Here is a tiny trained network, its code and every weight. The questions are about switching its units off for an input and a target symbol, where a switched-off unit gives its printed mean instead of its output.

import numpy as np


def w(rows, s, z=0):
    codes = np.array(rows[::2]) - 128.0
    scale = np.full(codes.shape[1], s)
    scale[-1] = z or s
    return codes * scale


def norm(h):
    return h / np.sqrt((h * h).mean(-1, keepdims=True) + 1e-5)


def f(y):
    return np.maximum(y, 0)


def softmax(a):
    e = np.exp(a - a.max(-1, keepdims=True))
    return e / e.sum(-1, keepdims=True)


def log_softmax(a):
    a = a - a.max(-1, keepdims=True)
    return a - np.log(np.exp(a).sum(-1, keepdims=True))


def net(x, mask):
    ids = ['ΨΩαβδελμσ'.index(c) for c in x.split()]
    T = len(ids)
    res = E[ids] + P[:T]
    r = norm(res)
    for j in range(2):
        rows = slice(2 * j, 2 * j + 2)
        q, k, v = (r @ M[0][rows].T for M in (Q, K, V))
        z = softmax(np.where(np.tri(T) > 0, q @ k.T / 2**0.5, -1e9)) @ v
        o = O[0][rows]
        res = res + np.where(mask[j], z, o[:, -1]) @ o[:, :-1]
    y = f(norm(res) @ A[0][:, :-1].T + A[0][:, -1])
    res = res + np.where(mask[2:18], y, B[0][:, -1]) @ B[0][:, :-1]
    return log_softmax(norm(res)[-1] @ U[:, :-1].T + U[:, -1])


Q, K, V, O, A, B = {}, {}, {}, {}, {}, {}
E = w([
[96,124,96,92],'Ψ',
[177,251,125,53],'Ω',
[136,172,107,148],'α',
[110,151,167,152],'β',
[90,149,133,176],'δ',
[134,148,112,82],'ε',
[144,187,159,146],'λ',
[93,118,153,73],'μ',
[100,141,19,103],'σ',
],0.019)
P = w([
[36,254,85,106],'0',
[57,217,99,105],'1',
[83,190,105,114],'2',
[105,167,102,118],'3',
[119,146,98,119],'4',
[135,131,101,115],'5',
[137,122,78,121],'6',
],0.0083)
Q[0] = w([
[82,234,70,120],'H1',
[70,159,124,69],'H1',
[183,3,203,144],'H2',
[105,95,167,75],'H2',
],0.018)
K[0] = w([
[198,30,173,170],'H1',
[175,37,74,122],'H1',
[65,248,92,131],'H2',
[85,120,116,67],'H2',
],0.015)
V[0] = w([
[64,88,40,146],'H1',
[85,158,177,37],'H1',
[103,142,235,143],'H2',
[130,241,10,111],'H2',
],0.012)
O[0] = w([
[223,168,195,64,138],'H1',
[31,58,254,170,248],'H1',
[46,193,74,31,163],'H2',
[245,17,30,163,227],'H2',
],0.0065,0.011)
A[0] = w([
[123,126,255,196,57],'N1',
[189,170,177,100,66],'N2',
[201,241,142,143,72],'N3',
[84,47,201,119,29],'N4',
[136,92,82,24,48],'N5',
[112,155,54,76,112],'N6',
[97,181,75,70,131],'N7',
[84,104,116,41,168],'N8',
[187,47,206,226,69],'N9',
[127,185,185,178,127],'N10',
[97,37,157,56,1],'N11',
[182,38,128,98,193],'N12',
[224,121,128,168,80],'N13',
[104,68,148,139,101],'N14',
[201,139,152,223,78],'N15',
[131,101,132,176,140],'N16',
],0.0093,0.0045)
B[0] = w([
[231,115,147,162,220],'N1',
[191,107,119,91,142],'N2',
[126,229,140,81,154],'N3',
[102,140,41,131,245],'N4',
[204,50,105,105,154],'N5',
[121,147,167,147,179],'N6',
[112,124,185,102,174],'N7',
[171,119,61,133,253],'N8',
[66,63,222,94,158],'N9',
[179,159,160,128,174],'N10',
[93,143,72,252,212],'N11',
[94,157,152,156,206],'N12',
[114,159,166,84,180],'N13',
[119,146,127,82,191],'N14',
[137,89,108,80,173],'N15',
[136,106,115,97,176],'N16',
],0.019,0.0045)
U = w([
[74,188,203,179,40],'Ψ',
[137,76,171,90,58],'Ω',
[248,164,212,194,189],'α',
[129,49,153,105,19],'β',
[142,83,182,106,42],'δ',
[100,106,39,188,230],'ε',
[251,60,55,23,91],'λ',
[170,234,123,43,166],'μ',
[148,65,145,99,2],'σ',
],0.012,0.0038)

Each question gives the input, a string of symbols that net reads in full, and the target symbol t.
The units are the heads (2 rows each of Q, K, V and O) and the neurons (one row each of A and B). Each row of codes is followed by its name. A weight is (code - 128) times the scale printed after its matrix; where a second scale follows, it is the last column's (O, A, B and U).
mask holds one flag per unit, heads first, then neurons. A switched-off unit (its flag False) gives its mean, the last column of its rows in O or B, instead of its output. The means were averaged over made-up inputs and are rounded, as every weight is.
A unit's drop is (log p(t) with every unit on - log p(t) with that unit switched off) / (log p(t) with every unit on - log p(t) with every unit switched off).
The circuit of an input: a set's keep is (log p(t) with only the set's units on - log p(t) with every unit switched off) / (log p(t) with every unit on - log p(t) with every unit switched off). Starting from the 12 units with the biggest drops (on a tie, the unit counted first), units are removed one at a time, each time the one whose removal leaves the highest keep (on an exact tie, the one counted first), for as long as the keep stays at least 0.8.
units of the circuit, in order: the units of the circuit, biggest drop first
unit that matters most: the unit with the biggest drop
top k neurons: the k neurons with the biggest drops, biggest first
heads that matter: for each layer, one digit per head in row order, 1 if its drop is at least 0.15 and else 0, layers parted by /
drop when u is switched off: that unit's drop, to one decimal
input λ β δ, target Ψ: units of the circuit, in order : (H1, N8, N1, N4)
input μ λ σ Ω μ Ω ε, target ε: units of the circuit, in order : (N11)
input β Ψ μ α λ, target λ: heads that matter : 11
input σ μ Ψ, target λ: heads that matter : 10
input λ λ μ μ Ψ μ σ, target λ: units of the circuit, in order : (N5, H1)
input λ δ β, target μ: units of the circuit, in order : (H2, N11)
input μ μ δ α, target μ: units of the circuit, in order : (H1, N3)
input λ δ Ψ μ α, target α: heads that matter : 01
input μ μ β α, target Ψ: units of the circuit, in order : (H2, N1, N4, N7)
input μ λ α δ, target λ: top 2 neurons : (N11, N15)
input ε β μ μ δ δ, target μ: units of the circuit, in order : (H1, H2, N3)
input μ μ σ Ψ, target λ: top 2 neurons : (N5, N1)
input δ δ δ, target μ: heads that matter : 10
input δ ε μ μ β, target α: unit that matters most : N1
input λ μ σ δ λ, target μ: units of the circuit, in order : (H1, N3)
input α μ α μ λ μ β, target α: top 2 neurons : (N1, N10)
input λ δ λ, target μ: top 2 neurons : (N11, N1)
input μ Ψ α α λ, target λ: top 2 neurons : (N15, N11)
input μ μ Ψ δ λ α δ, target λ: drop when N6 is switched off : 0.0
input μ μ δ, target α: drop when H2 is switched off : 0.1
input μ μ μ μ δ, target α: unit that matters most : H2
input λ Ω σ α α, target λ: drop when N12 is switched off : -0.2
input α β α α, target λ: drop when H1 is switched off : 1.2
